The four nearest rows among all rows above each row, by straight-line distance, nearest first (none for the first five rows)
0: -9 -8 -21 -20 -3 -18 -6 33 -20 -7 -2 -25 -10 1 -11 7 -1 8 8 22 14 -6 -7 3 7 18 18 14 10 12 3 6 10 -13 5 -2 9 -46 20 -6 9 8 -5 -9 -14 2 -4 5 15 6 0 -8 -1 14
1: -17 -9 17 15 24 15 -2 -15 16 -18 -13 1 -18 22 2 8 33 -2 9 -3 -1 8 6 -6 -19 -1 0 -28 12 14 0 -14 -3 -15 7 7 21 15 1 6 -1 -5 -10 4 -20 2 3 -7 -15 4 -5 -2 -17 -15
2: 10 -15 14 -6 -23 -7 11 26 9 -2 4 -7 5 -32 4 5 -19 -15 -21 -7 -3 -29 -13 1 24 3 14 0 4 -17 17 35 -5 11 -13 -6 -8 -21 26 -1 1 12 3 1 -7 -7 -25 24 16 -14 -6 -21 -13 -3
3: 15 -5 -12 -15 4 -11 16 -5 15 -9 4 7 3 0 -6 -17 15 -15 -25 -13 -23 13 2 -30 0 -17 -17 -12 17 -25 -5 -2 11 2 -16 3 25 -7 18 -3 -17 16 20 12 1 -21 -3 6 11 0 10 7 8 -1
4: 1 11 -23 6 1 18 1 6 -15 -14 14 10 -14 13 -18 9 -4 3 10 18 20 4 6 -6 -20 -13 1 -3 -8 12 -10 17 12 -35 10 -6 8 -20 5 14 -7 24 3 15 10 0 10 -13 -2 -12 -5 11 -2 19
5: -20 17 10 18 28 13 5 -22 9 -3 -3 -10 -15 23 -9 -3 27 -4 20 -6 0 13 -1 8 -29 2 -17 -52 15 24 -14 -37 19 -1 17 14 10 13 0 -10 -8 -3 -5 12 -12 17 -8 -31 -2 19 8 20 16 -22 => 1 4 3 0
6: 9 -21 -2 -8 -8 -20 -9 22 -7 10 -9 -6 23 -14 -11 3 -2 -7 -2 15 3 4 12 -5 -8 0 -23 16 1 -9 -4 14 -16 15 -16 -11 2 2 32 -9 13 5 6 8 -8 2 -2 5 1 -4 -16 3 -5 10 => 2 0 3 4
7: 17 9 -2 -6 -21 -17 21 18 -14 -7 -4 -1 22 -20 -3 -10 -12 -11 -34 12 -9 -27 -35 7 21 -1 -12 25 -11 -8 12 23 -7 -13 -14 -14 -9 -16 16 -25 -11 -3 -7 -8 11 -17 12 20 16 -25 -13 -8 -1 14 => 2 6 0 3
8: 29 6 -11 17 6 5 -13 -30 13 -1 -3 14 -20 48 -16 -41 6 9 2 4 25 29 8 -13 -7 -46 -27 -46 22 -4 0 -23 -7 0 -3 22 11 17 -15 1 -11 -8 -1 25 -9 1 22 7 -2 -15 13 10 18 1 => 1 5 3 4
9: 5 20 -23 -5 2 -5 14 -18 2 33 -4 -9 1 34 -17 -16 5 21 3 19 15 32 -6 -15 5 -15 -27 6 0 -20 -26 -14 14 -46 1 16 18 1 11 41 -5 17 -5 1 6 -18 8 -2 14 6 -4 -11 2 -8 => 4 3 8 1
10: 7 6 -1 3 -24 -17 4 15 -6 10 12 -20 30 -2 5 13 -26 6 -12 13 32 10 -12 -26 -6 14 -25 4 12 -27 7 -1 2 -7 -4 -5 14 -15 -18 -4 14 6 0 -5 -6 15 3 17 3 -5 -22 13 5 8 => 6 0 7 4
11: -3 9 13 -8 25 -2 18 -24 20 -18 -14 8 -22 38 7 -18 35 1 0 -1 5 15 8 -10 -4 -39 -36 -19 3 -12 -2 -22 -11 17 8 4 15 18 8 0 -29 -8 -6 39 -22 5 29 3 17 -4 15 3 16 -15 => 8 1 3 5
12: 10 24 -16 -11 5 -1 3 15 14 10 16 -15 -28 40 -11 0 6 10 8 13 42 33 -10 8 17 -60 -35 -6 18 -6 -16 -48 18 -46 -5 20 24 -13 -11 5 6 -2 -5 -11 13 2 50 23 -14 -8 -20 26 3 3 => 9 8 4 10
13: -12 7 -5 -2 1 23 0 1 -1 -18 -8 4 -3 -8 20 19 5 -3 9 4 2 -13 -3 4 -2 10 19 -13 -2 16 0 -7 9 1 5 -3 -1 2 -12 -3 15 0 -7 2 1 12 1 -5 -6 16 -10 -12 -3 -13 => 1 4 0 5
14: 15 -20 -7 1 -12 2 3 13 -2 4 6 1 6 -15 -8 -12 -16 7 -8 14 -5 -9 -6 -1 3 0 -8 16 -8 -22 -1 23 -26 12 -13 -7 5 -4 9 0 -2 13 -1 1 -4 -27 -11 7 11 -25 -3 -10 30 13 => 6 2 7 3
15: 6 4 -8 1 -22 -5 26 -6 9 17 -3 -7 4 34 -16 -13 -7 8 13 31 31 18 -10 3 2 -19 -23 11 3 -12 -31 -6 11 -35 -2 19 20 -34 14 3 -6 17 -21 20 34 -11 39 6 2 10 7 9 2 15 => 9 4 12 10
16: -38 -3 10 -5 -9 -17 1 19 -12 -16 -16 -19 -13 -23 20 18 15 -13 7 -21 -17 -19 -9 18 12 31 25 21 0 21 11 30 1 -3 10 -8 10 7 12 -6 4 3 -15 -11 10 19 -35 1 0 -15 18 3 -12 15 => 13 0 2 6
17: 5 -11 6 3 -13 -6 -8 24 5 -21 -20 -16 8 -27 23 19 -17 5 -20 -12 -11 -9 -9 -9 3 4 4 -2 4 -11 33 23 -22 29 -19 -30 -7 -12 23 -12 -5 8 -5 -1 -20 -9 -21 28 -2 -16 -15 2 -14 -13 => 2 6 14 7
18: 23 12 0 -8 -2 3 -17 -9 7 16 12 6 -19 51 -17 -3 -6 12 12 18 14 21 14 -1 -2 -29 -26 0 15 -6 -31 -7 -4 -35 1 38 28 -12 2 4 -5 12 -4 9 24 -7 30 4 3 1 13 5 18 10 => 15 9 12 8
19: -6 9 1 11 20 5 11 -32 1 -5 -13 0 -8 18 -2 11 38 0 20 -21 18 1 2 19 -34 -2 -10 -11 31 5 -5 -12 4 -3 21 15 11 10 -17 1 0 7 -11 1 -23 21 -4 -18 -2 26 -2 8 10 -5 => 5 1 13 11
20: 3 4 -5 -20 14 -6 15 -7 -2 -12 -2 -10 5 5 -3 -16 19 -12 -13 3 1 7 -14 0 -4 -11 -13 -10 8 -34 -11 -22 -20 -19 9 3 24 -3 17 -4 -14 11 12 22 -5 10 14 -7 5 2 -5 7 12 -13 => 3 11 1 6
21: 19 -21 2 -3 -22 -5 -1 24 -3 10 3 4 29 -13 -17 -31 -13 -5 -29 -8 -16 -24 8 -6 9 0 8 14 -14 -5 26 25 -11 20 -31 -28 -12 -2 6 -2 3 6 15 7 -11 -8 -12 0 14 -28 5 -6 -4 -2 => 14 2 6 7
22: -6 0 11 0 -14 -5 10 26 -3 -33 -12 -14 11 -38 22 9 -7 -11 -20 -6 -2 -6 -20 5 1 17 5 2 10 -11 22 16 -28 37 -10 -28 -5 9 24 -15 0 10 22 -2 -17 -8 -40 7 -6 -1 -8 5 -5 16 => 17 2 6 14
23: -24 31 -4 7 20 -7 4 -27 14 -13 -16 13 -19 19 -4 8 38 1 16 8 18 11 4 3 -8 -6 -18 -32 24 27 -23 -25 34 -1 20 15 27 7 -6 -2 -15 -10 -25 3 -12 20 -4 -4 -5 23 -5 7 9 -1 => 5 19 1 13
24: -22 18 3 11 17 16 -4 -17 7 -18 6 3 -16 29 2 -8 20 -7 11 0 -9 -11 5 2 -13 6 2 -24 8 14 -19 -24 7 -18 -3 11 25 15 3 -3 -8 8 -16 6 -1 13 13 -24 -13 21 -2 3 -3 0 => 1 5 23 19
25: -13 21 -6 -28 -1 -12 10 23 19 -14 -6 -7 -3 -9 16 0 -8 6 -3 5 16 -1 -2 -4 4 -44 -17 -24 30 -25 -1 -13 12 -7 3 11 33 2 13 9 3 5 -10 3 -2 27 16 0 -10 14 -34 28 -3 -10 => 20 10 13 3
26: -12 3 19 1 28 8 2 15 -4 -5 -11 -18 -25 -8 14 15 30 -8 24 3 -3 1 1 19 14 -15 32 -13 0 -1 2 -16 -7 0 1 -11 8 -4 6 8 14 -24 -2 -3 -6 30 -9 1 -33 30 -17 -2 2 -15 => 13 1 24 19
27: 4 10 6 -17 -9 2 -15 2 3 2 -21 -2 -15 -8 24 28 -7 0 4 -16 -19 3 -7 5 -3 -6 3 -4 18 -12 12 -4 -15 29 -15 -8 18 9 25 1 8 -2 -8 -7 -31 -3 -2 5 -25 4 -15 8 -11 -1 => 17 13 6 22
28: -4 8 5 10 12 7 -2 7 1 -13 4 -9 16 -32 16 7 -17 -27 1 -4 -3 -21 -16 -4 -17 18 30 -21 4 -7 4 11 -1 21 -7 -14 -5 17 -9 -1 7 7 -1 -1 -21 13 -6 1 -9 0 -16 6 -13 -2 => 13 22 27 17
29: -30 37 -23 -11 3 -9 -5 5 8 -27 -4 -4 -23 34 13 10 30 3 25 9 19 17 -13 -4 -23 -16 -9 -19 18 10 -21 -17 20 -37 14 8 39 -20 -18 14 22 -6 -18 -5 -9 29 1 -5 -3 16 -23 25 17 -9 => 23 24 19 25
30: 18 6 -3 -1 2 3 12 -22 4 -3 7 14 -7 44 -24 -19 7 6 18 32 9 28 5 -12 16 -50 -5 -17 14 -9 -24 -14 1 -17 21 25 13 -15 -4 6 -18 -4 -9 0 15 3 29 -3 18 -7 -10 5 1 -10 => 18 8 15 9
31: 15 -10 -16 -13 -6 -4 -8 -6 0 10 7 5 21 5 -35 -26 -1 12 5 -4 -4 11 -5 8 5 4 1 24 10 22 -9 11 15 -24 -18 -7 14 -7 18 -10 -1 0 -8 13 9 0 -3 -2 29 -9 11 -10 17 8 => 14 6 0 4
32: -20 30 -3 -1 23 -10 -7 -1 4 -18 7 2 -21 24 2 14 25 13 17 -10 16 10 0 14 -22 -33 -7 -27 25 7 -19 -13 1 -26 8 23 40 0 -10 12 -8 3 -22 5 -10 17 21 -18 -19 3 -11 9 15 0 => 29 24 23 19
33: 13 0 4 -7 -11 -8 -7 5 -21 -6 -3 12 15 -16 -21 -4 -13 6 -15 11 14 5 -5 -10 25 4 1 6 -5 -1 -7 23 -6 5 -26 -4 19 -9 10 -6 -5 3 8 -4 9 -10 4 4 21 -12 3 -14 2 23 => 14 6 31 7
34: 20 3 8 -21 -6 -22 5 -20 11 8 -7 -9 15 20 -16 -30 -3 12 -8 13 13 27 -11 -14 -3 -3 -19 -3 13 -23 -7 -8 4 -8 1 -4 4 -14 -4 -4 -12 21 11 4 -12 -9 14 -5 23 1 10 13 5 -1 => 20 3 9 31
35: -10 5 10 -1 -24 5 1 -5 -1 -8 -10 -12 4 -26 23 8 -22 -12 -27 43 -11 -27 11 -8 18 14 13 19 -3 -18 25 4 -14 9 -10 -21 -11 -17 30 -3 4 -1 26 11 -3 -15 -7 18 -4 -4 2 3 -21 1 => 2 17 22 6
36: 13 -5 9 -6 -21 -16 -1 21 -6 -23 -25 -9 9 -28 15 4 -18 -5 -3 -26 4 -18 -13 -9 14 2 11 3 9 -25 29 34 -3 34 -19 -32 0 -2 33 -8 -8 13 22 7 -13 -8 -28 31 -10 -5 9 -7 -12 -4 => 17 22 2 21
37: 4 15 5 -13 9 -5 9 -8 -2 -1 13 -11 -21 17 -14 -27 24 3 -7 -2 25 13 -10 -4 5 -49 -28 -25 21 -8 -33 -33 2 -7 -4 2 40 -22 -1 0 -15 17 -28 24 -21 -13 23 4 -4 -3 -18 16 5 -18 => 20 32 30 11
38: -29 15 -5 10 3 2 4 10 -23 -18 -10 15 1 -4 1 40 2 1 -8 1 -9 -9 1 33 7 14 46 -20 14 5 7 -13 9 18 14 -1 -4 7 10 2 23 -19 -6 6 -20 21 -23 3 -17 17 -13 -3 3 -2 => 13 26 28 27
39: 17 -6 -11 -35 -27 5 -5 15 3 11 -13 0 13 -14 -22 -4 -10 13 -16 1 25 -4 -16 -8 3 0 -8 14 -6 -24 3 13 -8 11 -2 0 8 -8 16 -5 5 10 11 -5 14 -23 6 17 7 -6 -13 -4 1 3 => 33 14 6 7
40: -8 7 7 -2 15 10 7 9 3 -12 0 8 -2 -14 26 7 2 -19 7 -14 -17 -18 -11 -14 -25 1 -19 -23 0 -27 3 -8 3 21 -7 -6 -5 21 10 -4 -2 11 -1 16 -14 -3 -9 -3 -19 -8 -22 9 10 -14 => 28 27 13 20
41: -3 17 -10 -20 -6 -4 4 -1 19 10 9 9 -7 29 -2 -13 3 30 -1 22 23 35 14 -8 5 -26 -26 -18 0 -18 -28 -7 20 -50 0 11 28 -4 7 3 -15 -2 -7 12 0 -11 22 0 6 3 7 0 -1 6 => 9 18 15 30
42: -1 5 -6 -26 -15 -9 -3 24 -5 13 0 -15 -6 10 6 0 -9 11 -10 2 36 8 0 -16 -11 -15 9 -2 14 -22 3 1 8 -9 2 -6 13 -15 -2 -1 2 3 -2 7 7 -11 8 16 -4 -2 -16 -1 15 7 => 39 10 0 34
43: -12 8 -3 4 13 3 9 -7 10 -15 -3 5 -12 14 -2 6 34 14 12 -8 5 3 1 5 -10 1 -5 -21 22 5 -11 -19 8 -5 6 15 16 -2 -7 -7 -2 -12 -16 5 -4 36 8 -18 -12 22 -11 8 5 -9 => 19 24 23 1
44: -5 -5 11 9 5 -5 13 15 -11 -20 -23 1 18 -41 26 19 1 -22 -16 -20 -5 -10 -12 -1 -6 18 10 -6 -7 -9 7 31 -5 37 -16 -27 -14 10 2 -2 14 8 -8 4 -18 -2 -35 0 -14 3 6 2 -4 4 => 22 28 17 36
45: -2 4 5 -17 -19 -6 1 6 -9 -7 11 2 24 -1 -7 -5 11 12 -8 18 24 6 3 -28 -1 5 -19 7 1 -25 -14 -11 -4 -19 -6 -11 24 -23 -13 -7 -11 11 3 5 -1 -7 15 18 11 21 -15 9 4 22 => 10 42 34 33
46: 9 -19 18 -13 -27 -6 10 -4 7 -3 7 9 27 20 -15 -12 5 18 -12 -4 20 10 -8 -25 9 -2 -9 3 -7 -12 -2 13 -8 3 -14 -15 1 -19 -2 0 -23 6 11 -11 -6 1 6 3 15 -8 -1 -6 10 -5 => 34 33 45 39
47: -30 43 -16 4 1 7 -13 6 -5 -11 -2 3 -30 15 12 17 19 23 46 9 44 12 -10 12 -21 -23 -28 -23 33 -1 -4 -48 8 -17 11 16 29 -6 -17 24 21 10 -41 -1 2 24 10 -3 -11 8 -24 18 19 -7 => 29 32 43 23
48: 5 10 -5 5 24 -6 4 -6 -4 -10 -14 -4 -8 22 -12 10 19 1 36 -5 14 -3 21 3 -32 0 -15 -24 16 0 -18 -27 -11 -14 14 8 18 -11 -7 11 2 -10 -28 19 10 26 5 -28 -7 12 -16 16 30 0 => 43 19 32 24
49: 22 2 -6 -19 16 -2 0 4 -4 -1 -12 -15 7 8 10 -12 -10 -2 -10 5 25 1 6 -17 -8 -16 1 -6 22 -8 -9 -12 -7 -19 -10 13 21 7 5 2 -18 11 3 1 -14 -10 18 -16 11 5 -21 33 13 -4 => 20 42 34 25
50: -2 -9 10 -5 -28 -11 -3 42 -13 -4 -5 -15 16 -30 5 17 -12 12 -20 11 2 -19 -5 -17 39 -2 1 25 -6 4 17 16 -9 -4 -19 -9 5 -23 17 7 -16 7 14 -13 -2 -13 -12 26 -3 -2 -8 9 -18 -4 => 2 17 35 33
51: 2 19 10 -5 4 4 18 -11 20 10 13 0 -12 21 -3 -11 15 9 25 -7 22 19 7 -4 -5 -61 -15 -20 21 -11 -21 -33 12 14 10 13 14 17 -11 -16 -5 -5 22 27 -18 -11 21 3 -3 -10 9 14 17 -13 => 11 8 37 30
52: 14 -19 -6 7 -7 -12 0 -1 -15 -10 2 10 2 -11 -20 -6 -10 -4 0 7 -3 -8 -2 9 4 9 9 24 -19 -7 4 35 -9 -9 2 -2 4 -15 1 -15 -14 5 -14 -8 -1 -13 30 -14 25 -16 9 -15 -4 16 => 33 14 7 31
53: -12 4 20 -1 4 8 -3 6 8 -11 -14 -4 -20 -9 16 13 5 -6 5 -4 -9 -20 -19 13 3 0 25 -21 6 8 -1 -19 12 15 2 7 2 13 2 8 33 6 -17 3 -5 24 -11 16 -22 8 -20 9 10 2 => 13 26 38 28
54: -22 7 -15 8 18 1 -5 15 -10 0 -9 27 -11 12 8 16 11 -14 30 -4 5 1 0 -1 -6 3 -7 -19 13 3 2 -26 8 -12 3 -5 7 -1 -8 7 14 -9 -20 15 10 20 1 -10 -10 21 -17 10 -8 -4 => 43 13 48 24
55: 14 -7 2 -8 -10 11 0 -8 -2 9 6 11 -7 23 -35 -8 1 -2 13 8 11 10 -3 7 1 2 2 18 30 -9 -10 3 -1 -35 -18 3 23 -6 2 7 -20 10 6 11 6 -21 14 -21 23 -10 9 14 12 9 => 31 34 18 4
56: -3 -14 15 0 31 7 0 -22 5 -7 -2 27 -19 21 -1 -6 22 -20 -3 -16 -11 12 21 0 -10 16 0 -38 3 -2 1 -25 3 9 4 6 1 10 -7 6 -8 15 0 21 -7 6 5 -17 -19 -5 25 7 11 -20 => 1 24 5 43
57: 3 -5 -13 0 -13 -12 2 16 1 -6 2 -10 9 -20 6 -13 2 0 -24 11 4 -3 0 -2 2 -1 -13 2 14 -17 -1 7 -29 1 -16 -17 3 0 22 -17 -7 7 3 6 -3 4 -10 18 1 -7 4 0 0 6 => 6 14 33 39
58: -6 3 7 -2 -10 -16 14 34 -18 -28 -7 -7 25 -26 18 30 0 -7 9 -10 -9 -18 -10 6 -21 17 15 -2 -7 6 14 18 3 27 -7 -27 10 8 10 -18 3 10 -5 -6 -8 12 -26 0 -18 -2 -27 3 5 13 => 44 22 28 17
59: -32 5 13 7 3 0 -4 -6 9 -12 -5 0 -24 13 2 14 36 12 13 5 3 -11 0 2 -2 -6 7 -12 20 6 -3 -4 3 7 7 16 2 25 6 6 9 11 -20 9 -20 0 16 -12 -29 4 -24 4 7 1 => 1 43 24 53
60: -3 32 -2 3 8 9 -3 9 13 -2 -1 0 -24 25 1 -2 28 -1 9 3 24 4 -11 0 -19 -7 -14 -29 7 -2 -11 -14 4 -20 19 23 32 -1 -12 -1 14 9 -11 -10 -5 13 27 -7 -12 -2 -8 12 10 -17 => 32 43 29 24
61: 4 25 -26 -10 -20 -17 -6 18 14 5 2 -12 2 24 14 18 -6 13 7 33 20 15 3 -19 4 -20 -20 11 -6 -28 -25 -19 5 -24 -1 3 39 -20 2 -6 -13 17 1 9 -5 -11 26 19 0 10 -18 22 -5 5 => 45 41 42 15
62: -4 17 -7 -20 -8 -13 3 -9 2 10 12 3 20 39 -12 -6 -10 3 -5 17 25 33 -2 -34 -5 7 -30 -2 -21 -46 -9 -5 -9 -21 -7 1 11 -25 0 15 -29 21 12 6 -6 -15 22 14 16 1 3 9 0 4 => 34 45 61 46
63: -8 16 4 -8 -2 14 -1 -5 4 5 1 -7 -16 27 -1 -24 13 2 5 9 12 26 20 9 3 -38 -9 -33 24 -6 -17 -26 3 -7 17 5 14 4 -7 2 7 9 2 12 -18 -5 11 -7 -10 7 9 15 29 -5 => 51 60 37 8
